Each row is followed by its group and then its class within the group.
-6,-12,-11,-2,23,9,-11,11,15,16,22,7,-2,5,-3,-17,-5,-3,14,0,-20,8,1,-5,4,2,-1,2,8,-2,30,-45,-9,4,11,-5,-65,4,-7,-4,11,12,-2,-6,13,0,-49,10,20,17,-14,-10,31,5,-8,7,-12,-4,-5,-25,-5,3,76,-19,28,-7,-1,-47,-3,-3,-7,9,-4,6,2,2,-13,-41,-17  GN:TQ
-1,-7,-1,3,-4,0,-4,-15,7,3,-11,-19,-15,2,2,3,-3,19,12,-4,-7,1,30,37,10,0,0,-3,13,2,-26,-17,4,8,6,12,-4,-2,-2,-10,1,-3,0,-11,6,28,-43,2,2,6,-20,-9,40,13,7,-1,-38,-6,4,-27,-5,15,17,11,-9,-26,15,-25,2,-6,-4,-8,-8,2,3,-1,-3,-11,-11  PP:DG
-20,-2,1,-5,-8,-20,-5,-10,16,-6,5,-11,-15,1,-3,11,0,8,17,3,9,-4,15,36,23,-8,8,-2,2,4,-12,19,21,4,7,-2,8,1,-2,-4,-7,-5,7,2,-1,11,9,-12,-3,2,-5,2,35,7,-8,-5,-28,-3,2,-2,4,7,-16,21,-3,-17,21,2,2,-1,-5,1,-7,5,3,6,0,17,-2  Ds:LM
-14,-5,-1,-4,12,1,-4,0,10,4,18,-8,0,-1,-6,7,-6,15,8,1,-6,3,12,4,6,-3,-2,6,5,14,10,-26,4,3,0,-5,-16,12,-14,-1,-4,5,1,1,11,2,-40,3,6,16,-1,-4,33,12,-14,-2,-14,-5,4,-21,-2,7,20,4,9,-12,6,-19,-4,-1,2,10,-5,2,1,6,-1,-7,-21  Ds:ZL
0,1,-9,-1,-10,19,-5,4,4,5,8,-6,-1,-1,0,-6,-7,-1,-6,0,-3,-3,7,0,5,12,-6,-6,-7,-14,22,-14,-9,5,-2,-10,-5,4,-13,-7,11,4,-1,-15,15,17,-72,12,2,-10,4,-4,21,0,26,3,5,6,2,30,-17,-3,17,-13,15,-11,1,-26,-3,1,-9,4,6,2,0,3,-11,-18,-36  GN:Tc
3,3,-5,-8,-5,3,-7,6,13,0,4,-3,-5,2,2,-2,-12,17,13,-6,-7,-1,23,24,11,6,2,1,9,2,1,-40,1,12,7,0,-26,3,-11,-11,10,3,-10,-10,5,21,-54,8,9,9,-19,-3,41,9,11,2,-36,0,-3,-37,-9,4,28,0,-5,-13,11,-30,1,-8,-9,-3,-4,9,1,0,-6,-20,-22  PP:BH
9,-12,-20,1,31,-5,2,9,3,26,33,2,-7,-3,4,-10,0,2,35,-1,-27,-8,-8,-20,-15,6,-10,17,26,9,1,-81,-39,-1,12,4,-47,15,-3,-9,14,4,-10,-5,1,-12,-61,8,21,29,-7,-1,23,-7,-30,17,4,-6,-6,-81,10,11,71,-23,2,-30,-9,-25,1,-5,-5,7,-16,3,-1,-13,0,-39,-8  GN:TQ
-13,-3,-6,-6,2,-11,-12,-9,16,1,11,-7,4,2,-3,-1,-7,15,14,-4,2,2,14,19,22,-5,0,0,7,1,-8,-10,3,5,-2,5,-7,7,-11,-6,5,-1,-1,19,4,4,-24,0,3,14,-7,0,41,11,-16,-7,-25,-7,-4,-19,1,6,28,8,-2,-25,10,-23,-4,-2,-1,6,-8,1,-11,4,-2,-10,-13  Ds:LM
3,0,-8,0,-32,24,-4,6,13,12,-5,-13,-6,-1,-1,-1,4,18,0,4,-16,0,40,19,11,2,-3,10,3,-9,0,-47,-11,10,11,11,-17,-8,1,-15,3,-5,-9,-9,16,35,-77,9,2,0,-15,-10,26,29,26,7,-25,1,-4,-8,-22,4,32,-12,2,-18,7,-60,6,-8,-6,2,3,3,-4,-8,-14,-18,-27  PP:BH
-11,4,-6,5,11,-8,-12,5,24,3,25,-2,-1,1,26,5,-3,14,15,6,-8,2,11,8,20,-4,5,6,5,6,14,-22,9,-1,3,-4,-24,7,-16,-2,2,6,2,-1,11,0,-32,-3,9,26,-15,-6,45,10,-16,1,-23,-5,-7,-31,-3,4,45,3,4,-8,11,-32,-6,-2,-2,12,-7,4,2,5,-4,-23,-16  Ds:ZL
1,0,-7,2,5,-9,-1,-7,2,6,-3,-7,-8,-5,1,-3,-3,12,18,-4,-2,-1,11,15,2,3,7,0,17,2,-23,-39,-9,5,6,17,-9,-1,-1,-4,14,-15,-5,-1,2,-11,-21,-6,8,17,-13,5,13,0,-6,2,-16,0,3,-48,9,2,13,0,-5,-25,2,-6,9,-3,-2,6,-12,-4,2,-7,-6,-6,3  PP:BH
-5,-5,-1,-1,8,-2,7,-14,0,2,-8,-3,-5,-5,-8,0,-1,10,11,-5,-10,1,14,13,4,0,-3,2,18,-2,-17,-21,0,5,4,9,-9,-2,-4,0,3,-8,-2,-5,3,12,-26,0,4,4,-6,-1,19,7,-6,1,-19,-1,-1,-33,0,3,16,1,-1,-12,4,-15,-5,-5,0,4,-4,-4,7,-12,-12,-16,-1  PP:BH
-7,-7,2,8,-5,-11,-3,-4,14,-3,17,-4,-6,5,-1,6,-4,12,12,-2,8,0,4,17,9,3,1,1,5,2,-8,-19,5,4,1,3,-3,5,-7,-7,2,2,10,5,2,7,-20,-1,7,16,-7,0,39,-1,-9,-2,-17,0,-2,-28,2,14,13,3,-1,-22,7,6,1,-5,-11,5,-1,7,0,9,6,8,14  Ds:LM
-9,0,1,-4,-7,12,-6,-8,14,-18,-23,-9,-5,-3,-3,2,-1,19,-1,-2,2,0,32,36,19,4,5,-3,-5,0,-16,8,9,8,2,10,0,-8,-6,-10,1,-1,-1,-9,6,35,-36,1,1,-8,-12,-7,34,7,10,-1,-24,3,-4,9,-6,8,0,7,-10,-13,15,-30,-1,-4,-5,-9,2,4,-2,10,-11,-11,-5  PP:DG
-6,-7,-8,1,1,5,-3,-1,16,-4,21,-4,2,3,-23,0,-1,6,9,2,-7,5,11,8,13,-2,1,1,-4,8,13,-25,0,6,-2,-4,-15,8,-8,3,3,6,1,-5,8,3,-35,5,2,17,-13,-5,36,8,-8,2,-17,12,-11,-20,-4,7,29,-2,-6,-14,7,-25,-1,0,-5,10,2,-9,3,7,-6,-10,-21  Ds:ZL
9,-5,-4,-2,11,4,-1,7,8,10,13,8,0,1,3,-8,-1,-14,5,1,4,2,-18,-16,7,6,-5,-3,-4,-6,18,-10,-16,7,-3,-6,-10,-1,-6,-2,11,7,4,-5,10,-1,-36,7,9,-3,-3,-6,8,-15,4,15,0,4,5,-7,-5,-3,30,-10,-4,-2,-7,-20,0,0,-5,3,-4,3,1,-3,-1,-20,-9  GN:TQ
-10,1,-2,-3,9,-4,-14,-15,14,0,-3,-7,-9,-2,-7,8,1,23,13,-3,-7,-5,25,44,16,0,4,0,5,3,-17,-33,8,23,2,13,-15,-7,-7,-10,4,0,-5,-11,8,25,1,2,1,13,-17,-11,41,16,-1,-3,-42,-3,-7,-38,-6,11,23,19,-5,-21,15,-28,-2,-12,5,1,-5,0,2,-7,-7,-26,1  PP:DG
-2,1,-7,-2,-29,14,-3,8,-4,-4,9,-2,9,-1,-6,6,0,17,1,4,-14,9,26,-10,-11,7,0,17,0,-6,-8,-28,-11,2,-4,11,-19,3,2,16,6,-9,-3,16,3,7,-5,-3,-3,21,1,-1,-13,15,-11,0,-13,-2,-1,-22,3,3,29,-9,13,6,6,-39,4,2,13,7,1,-16,0,-8,-7,-15,-2  QL:QP
14,-3,-5,-2,28,-4,-10,3,18,15,3,5,17,7,-2,-4,0,-6,0,1,-2,2,1,-7,3,4,1,1,-5,1,36,-27,3,-3,1,-9,-29,1,-19,-17,4,17,2,-19,13,7,-44,5,13,1,-12,-11,25,2,14,3,-16,-4,-2,-14,-7,4,48,-10,0,1,1,-27,-6,3,-8,2,1,1,0,9,-7,-39,-13  GN:Tc
2,-8,-3,0,9,-4,1,13,-5,0,22,0,8,2,-15,6,-8,11,12,1,-15,-7,6,-21,-21,-4,-6,16,14,7,-3,-71,-21,-4,2,-8,-35,20,4,1,4,2,-6,2,1,-14,-38,-4,-6,41,6,-9,4,9,-28,5,6,-10,1,-59,10,4,41,-5,10,-11,-2,-18,-3,-2,0,10,-9,4,1,-5,4,-18,-10  QL:LC
-4,-7,-1,-2,-1,-6,-1,-8,9,-4,-5,-1,-13,-1,3,0,-4,15,10,1,-2,1,8,26,14,4,-3,-11,4,-3,-25,-18,0,7,1,8,3,17,0,-15,12,-2,0,-6,4,16,-33,5,-2,6,-3,-1,26,-2,7,0,-15,0,-2,-13,-9,12,4,5,-2,-26,-5,-11,1,0,-6,3,3,4,5,2,-1,0,-9  PP:BH
-15,-7,-3,-3,5,-22,-6,-12,20,2,16,-4,-19,-2,5,14,-4,24,18,-15,4,-10,14,30,23,-7,5,-1,11,7,-9,-7,21,2,7,2,-11,6,-1,-7,-5,3,4,-3,-7,13,-15,-6,8,13,-12,3,53,12,-6,-8,-37,0,-5,-31,18,9,6,23,-6,-26,18,-4,23,-1,-11,11,-3,5,2,7,1,-2,-5  Ds:LM
-11,-14,-1,-11,18,-7,-9,0,18,5,25,-7,0,12,-7,8,-19,23,16,0,-8,2,15,12,16,-3,3,11,10,4,5,-35,15,6,3,-6,-29,10,-12,-5,4,3,3,-5,15,3,-58,-1,2,32,-7,-9,51,18,-22,5,-26,-8,-1,-35,-2,12,47,12,23,-27,9,-40,-2,-1,-3,9,-3,1,1,14,-4,-30,-17  Ds:ZL
-3,2,2,-7,16,-1,-6,-10,17,3,-21,-4,-1,-3,0,2,9,11,5,-3,-4,1,15,35,15,0,-13,-2,9,0,-15,-15,12,9,1,5,-3,-8,-1,-11,4,-2,10,-9,9,21,-28,1,7,-1,-13,-13,31,7,6,-8,-28,-4,-1,-24,0,8,8,7,-11,-21,12,-18,-1,-7,-10,-1,-5,-4,4,-1,-4,-21,4  PP:DG
0,-1,-12,-6,3,6,-8,-7,9,7,-9,-6,-13,-3,-5,-4,-10,16,11,-2,-7,8,14,32,18,1,0,0,7,-4,-17,-19,12,6,6,11,2,-13,-4,-6,15,-5,-1,-9,7,21,-27,2,5,3,-14,-2,28,0,1,-2,-24,0,4,-22,-3,5,20,3,-5,-28,8,-25,5,1,-10,-2,-3,7,2,0,-9,-16,-7  PP:BH
-15,-3,3,-12,2,-5,-7,-8,20,-4,-19,-6,-6,-3,-5,7,-8,22,7,-4,10,4,25,45,19,2,6,1,18,2,-17,3,24,11,3,7,1,-5,-12,-9,-6,-3,7,-6,11,30,-34,-1,3,2,-11,-6,41,11,6,-24,-40,0,0,-14,-1,11,1,27,-5,-14,1,-27,-7,-6,-8,-5,0,2,0,-6,-12,-8,-2  PP:DG
17,-8,-6,-2,57,-1,-3,8,9,17,-2,3,-2,12,5,-14,-4,-9,13,-9,-7,-4,-12,-13,-4,5,10,2,16,-1,14,-51,-17,-5,-5,-17,-29,9,-7,-20,3,14,3,-10,18,-8,-54,8,12,12,-8,-10,26,-4,-4,1,-2,-5,-1,-40,1,-4,47,-10,2,-12,-2,-13,-5,0,-9,4,-7,4,-1,3,-6,-40,-13  GN:Tc
1,-1,-11,-4,-21,16,-4,23,9,1,21,-5,13,-1,-9,1,0,9,2,-3,-21,5,41,-8,-6,3,1,7,9,2,2,-48,-7,0,15,13,-44,10,2,9,2,-2,-9,3,8,5,-31,-7,2,35,21,-4,5,13,-21,3,-21,0,-7,-55,-4,12,60,-8,13,6,9,-62,2,4,5,6,-9,-8,-5,-7,-8,-22,-11  QL:QP
-10,-9,1,-4,0,-7,-2,-14,4,-3,-20,-10,-14,-4,-3,3,0,27,12,-4,-6,-5,29,48,16,-6,4,-5,14,3,-26,-15,17,8,3,10,1,-2,0,-7,-2,-2,-6,-3,6,27,-32,2,-4,4,-21,-8,34,14,3,-6,-39,8,-1,-27,-4,15,-1,15,-11,-20,21,-14,-5,-4,-5,-4,-7,2,1,-4,-10,-1,5  PP:DG
8,-6,-2,-4,34,1,-3,2,8,15,6,3,2,-3,2,-6,-2,-7,10,1,-10,2,-9,-14,-13,12,-1,0,10,0,11,-45,-13,3,-1,-8,-27,7,-3,-7,11,12,1,-11,7,-10,-42,9,10,13,-4,-11,14,-4,-2,8,5,-1,-3,-40,0,1,38,-15,0,-13,-6,-11,-1,6,-10,6,-4,2,-3,-1,-3,-30,-13  GN:TQ
8,-4,2,0,29,18,1,3,7,20,7,0,5,-1,3,-12,0,-7,13,1,-6,-1,1,-13,-4,5,-8,-5,12,8,23,-44,-14,-3,1,-18,-34,11,-12,-14,8,23,-6,-13,8,0,-64,5,13,14,-8,-12,30,7,2,10,-4,-4,0,-20,-6,6,28,-13,4,-6,0,-10,-6,-1,-9,4,-10,11,0,4,-2,-32,-22  GN:Tc
-15,-8,4,-7,-21,9,-8,0,21,-5,14,-7,9,3,-7,8,-3,14,-6,8,4,5,29,9,21,-2,1,-3,-13,-10,23,17,9,10,-3,-7,-12,1,-14,-2,-4,8,0,-2,18,14,-40,-7,-8,-4,-8,-4,39,26,15,-11,-23,-1,-3,33,-15,12,21,7,10,8,15,-38,-2,0,-2,4,4,-1,-2,14,-8,-9,-32  Ds:ZL
14,-1,-6,4,45,2,0,1,20,15,6,9,1,8,-2,-5,0,-12,9,2,-8,1,-10,-15,-4,5,0,2,8,1,21,-31,-1,7,-4,-11,-18,7,-13,-9,1,14,5,-5,8,-6,-43,10,15,8,-3,-10,31,-3,-3,2,-1,-3,0,-22,-3,-3,39,-17,4,0,-3,-18,-4,-3,-10,4,-6,5,-1,1,-6,-41,-12  GN:TQ
-10,-9,-6,-6,8,-10,-2,-2,15,4,21,-1,-8,1,-8,-2,-3,1,10,3,2,3,1,9,10,1,7,14,2,3,5,-6,5,0,3,-7,-6,7,-6,-2,-1,17,-1,5,2,3,-8,7,1,11,2,-3,34,-3,-7,-4,-17,-1,-1,-14,-3,1,7,9,5,-15,5,-1,-1,-1,-5,5,-3,4,1,3,3,-3,-13  Ds:ZL
10,-10,-6,-4,57,-1,0,2,10,13,15,7,5,2,-11,-6,-2,-4,9,-3,-7,0,-8,-14,-6,-1,-4,4,14,8,20,-29,0,5,0,-10,-33,10,-8,3,2,10,4,-8,11,-18,-25,5,7,16,-6,-12,20,7,-12,8,-6,-9,-1,-44,5,0,59,-4,3,-4,-10,-16,-9,-2,0,5,-9,-3,-4,-4,-2,-52,-7  GN:TQ
-7,-8,-1,-7,13,-4,-7,-5,13,0,-14,-2,-4,-10,-2,4,3,18,4,0,-3,2,14,37,14,2,2,1,10,-1,-18,3,19,1,2,7,2,-8,-4,-11,-2,-2,5,-5,3,20,-19,4,2,7,-7,-4,28,6,5,-3,-32,0,-1,-5,-6,4,-1,9,-6,-12,12,-18,-2,-3,-3,4,-3,-5,-1,5,-3,-12,11  PP:BH
-4,-7,-3,-3,11,0,-9,0,10,6,-14,-7,-4,-6,-6,2,-6,13,7,1,-2,1,23,28,18,1,4,5,0,0,-3,9,10,8,6,5,-8,-7,-10,-8,0,-1,3,-4,9,19,-24,5,7,3,-13,-11,29,12,-1,-5,-33,-3,-1,-17,-1,-3,23,7,0,-9,12,-33,2,-8,-6,-1,0,0,17,0,-10,-24,2  PP:BH
-6,-5,-8,-3,-8,10,0,9,7,4,24,3,2,1,-8,11,-6,19,8,2,-14,0,16,-9,-16,-3,3,5,6,3,-6,-37,-5,2,3,3,-19,6,5,9,-2,-7,-5,8,-1,-7,4,-7,8,22,-9,-3,18,13,-33,1,-9,-6,-5,-42,13,1,43,-5,7,-2,0,-30,-2,-7,11,7,2,-6,9,-2,4,-10,-5  QL:LC
9,-2,-1,4,32,-7,4,2,6,12,14,6,1,3,7,-6,-1,-6,14,-4,-4,-6,-15,-16,-6,2,-2,3,9,-1,9,-36,-12,0,2,-8,-26,14,-12,-4,7,9,3,-10,1,-9,-23,2,15,17,-5,2,17,4,-7,14,1,-8,0,-36,7,0,39,-9,-1,-7,-5,-7,-1,0,-8,4,-4,2,2,22,-3,-27,1  GN:TQ
-21,-7,2,-8,18,-17,-8,-11,19,-5,2,1,-9,1,-3,10,-5,15,3,2,12,3,6,41,28,-3,15,-9,2,4,6,52,49,7,4,-5,0,-6,-8,-16,-15,5,9,2,4,9,13,-9,9,-2,-10,-5,46,16,-7,-19,-41,-1,-4,4,0,5,13,21,-3,12,13,-11,13,2,-3,-5,1,-1,-2,12,-4,-16,8  Ds:LM
-10,-5,-5,-6,-15,-6,0,15,-3,-3,26,1,12,2,-9,7,-2,16,6,2,-13,-2,17,-11,-7,-5,0,7,7,0,1,-36,-14,-10,1,6,-28,3,6,7,11,1,-6,0,5,-7,-10,-3,3,29,3,-2,-5,23,-24,3,-3,-9,-7,-39,-2,1,32,-2,12,-1,11,-29,1,0,5,7,-5,1,6,-5,0,0,-2  QL:QP
1,-2,-6,-8,-14,10,1,15,-15,-7,25,-2,22,-1,-7,3,-5,16,7,-3,-21,3,28,-27,-12,0,-7,11,6,-2,0,-64,-23,-9,3,3,-23,2,-4,9,10,0,-7,3,12,-3,-40,-2,0,33,4,-6,2,15,-5,2,4,-4,6,-40,0,9,42,-11,14,-7,1,-46,1,3,4,6,2,2,0,-8,-4,-9,-21  QL:LC
9,-17,-7,-3,51,3,-4,8,12,15,7,3,-3,0,-7,-9,-5,11,20,4,-7,0,-5,-10,-4,3,-7,1,15,10,22,-44,-8,6,4,-12,-37,7,-11,-4,2,26,4,-12,11,-8,-45,5,12,12,-19,-14,24,5,-8,2,-6,7,2,-35,-1,4,50,-8,1,-6,-11,-12,-5,-3,1,5,-9,0,-1,0,-3,-52,-12  GN:TQ
-2,-1,8,-1,-9,5,-5,-8,6,4,-7,-8,-12,-2,-1,0,-3,24,18,1,-12,2,26,37,21,0,4,2,15,-1,-21,-45,2,4,15,15,-20,2,-4,-12,10,-4,-5,-9,1,23,-61,-7,7,15,-15,-8,37,34,-2,5,-29,-3,-10,-48,1,13,19,12,-4,-31,8,-26,-2,-6,-9,3,-4,21,-4,-5,-8,-11,-3  PP:DG
-3,-9,4,-3,3,0,5,5,12,0,25,11,-10,2,5,1,-2,13,16,1,-5,-4,-7,0,-2,-1,2,3,9,8,0,-38,-10,-3,0,-6,-21,14,6,-7,4,3,-2,2,-1,0,-36,3,-2,19,-4,2,32,23,-10,1,-7,-3,-3,-29,2,5,14,6,-6,-27,-1,13,-1,-4,-6,11,-6,7,4,12,4,3,-17  Ds:ZL
-5,-5,-5,-2,18,-18,0,-14,7,-1,-10,-15,-20,-8,2,4,-11,23,21,-6,-7,-4,15,29,-2,0,0,4,21,2,-30,-36,2,-1,7,15,-12,12,-3,-12,0,-9,0,-1,-1,2,-27,2,0,21,-5,-3,33,-2,-13,-4,-22,-5,-3,-59,9,4,4,16,-11,-34,3,3,2,-6,-12,4,-10,2,2,0,4,-13,9  PP:DG
-7,-3,-5,-5,3,-8,-40,12,-2,-12,17,3,12,4,-12,9,2,21,0,2,-9,-3,17,-23,-13,-3,1,-1,11,2,6,-29,-2,-9,0,0,-28,12,4,13,-3,2,1,13,4,-9,1,-12,19,35,12,-9,-14,19,-31,-4,-3,-3,-5,-37,1,9,32,1,18,8,-1,-23,-5,-3,10,8,-2,-4,-8,-5,1,-11,-5  QL:LC

Each row is followed by its group and then its class within the group.
4,-3,0,1,-2,-4,-2,11,12,-4,-6,-3,4,9,-2,-2,0,-3,3,1,-9,-18,14,-3,1,-1,0,28,9,4,-9,-6,10,-8,-3,0,-13,-5,-2,-6,15,-1,3,1,-27,-8,14,-1,-2,12,0,0,-21,-4,-4,-2,-11,6,-2,-6,4,0,-4,-6,1,14,13,-2,-3,-3,-1,0,6,-1,6,13,14,-3,-1  Tm:Nh
4,4,4,2,-5,-4,-3,9,9,-6,-7,-4,2,2,-5,-2,-2,-5,2,-4,-6,-13,7,1,1,-1,-1,24,4,5,-6,-3,8,-9,1,-1,-12,-3,0,-1,11,1,2,-2,-4,3,11,-4,-3,12,11,0,-23,1,-3,-3,-10,4,-1,-5,3,0,-7,-4,0,9,7,-1,-4,-7,0,-1,9,-3,3,12,8,-4,1  Tm:Nh
1,8,4,-2,5,5,6,-6,-16,8,8,5,1,-9,-1,-4,-1,-3,7,5,0,20,-4,6,-2,-4,1,-14,2,-11,7,5,-12,3,-7,2,7,0,7,4,-14,1,0,-6,-5,2,-23,-3,5,-12,0,-3,15,-3,0,-6,12,-3,9,-10,-9,1,3,2,2,-16,-5,8,9,-1,5,10,1,4,0,-11,-4,3,-3  DM:FR
-4,2,-1,-5,5,0,3,-9,-14,9,6,2,-1,3,-1,-1,3,2,2,-2,0,18,-10,4,3,-4,3,-9,4,-14,5,-8,-13,8,-8,10,10,4,-1,-1,-9,-2,-1,7,-3,1,-24,3,3,-8,-1,2,14,3,2,1,17,0,4,-9,-3,8,-1,1,4,-8,-2,-2,5,7,5,2,0,5,-3,-17,-3,4,-3  DM:Zf
-1,-1,3,-1,5,-3,3,-3,0,1,3,1,1,5,-2,-3,1,-7,1,3,-7,1,-2,0,3,4,-1,5,5,-11,5,-3,0,-4,-9,4,2,-3,1,-4,9,-5,3,-4,5,1,-7,0,16,6,-2,2,-10,0,3,3,1,5,7,-9,3,-2,-6,1,3,2,6,7,2,8,3,1,4,4,3,0,8,-5,-5  QT:FQ
3,2,3,-1,0,-2,-3,6,2,-6,-6,3,1,10,-5,1,0,2,4,2,2,-4,2,4,4,-9,1,18,9,1,-5,-15,-3,0,-9,4,-15,5,3,1,0,5,1,11,-10,-1,-3,1,-7,3,-1,1,-3,-5,-1,-3,6,4,1,-6,3,5,-8,-3,2,0,3,-9,3,-5,1,1,2,1,-2,4,2,-2,4  RH:Rf
1,8,4,0,-6,-3,-3,7,10,-4,-4,-9,0,-2,-1,-2,-1,-3,-3,-4,-10,-14,11,-8,-1,2,-2,21,0,2,-6,2,11,-7,6,-4,-4,-11,1,-6,8,-4,1,-14,3,-2,16,-3,-3,11,0,-3,-17,1,8,-2,-20,7,-1,-6,7,-2,-4,-4,-1,12,10,3,-7,-3,1,0,5,-17,7,11,5,-5,-3  Tm:MQ
1,-3,4,-1,7,-5,12,-2,9,1,6,9,6,8,-4,-7,2,-8,-1,12,-10,0,-3,2,8,6,-2,8,17,-17,6,-3,6,-6,-9,3,-6,-5,-4,-9,18,-10,4,-8,6,3,-9,1,31,7,-1,0,-13,-4,-6,5,7,2,2,-10,5,-5,-8,-1,4,1,11,12,1,15,-2,-1,-3,9,1,2,13,-12,-6  QT:BF
4,-4,1,2,-5,-4,-2,8,3,-7,-11,-8,3,14,-5,-1,0,1,4,-5,-3,-12,4,0,1,-10,3,29,10,2,-17,-19,-5,0,-6,7,-16,5,-3,-1,8,2,0,10,-8,-5,5,0,-9,9,-4,4,-6,2,-3,-3,-3,8,-2,-6,8,5,-14,-3,1,12,7,-11,-2,-5,3,3,2,-1,1,6,3,0,2  RH:MR
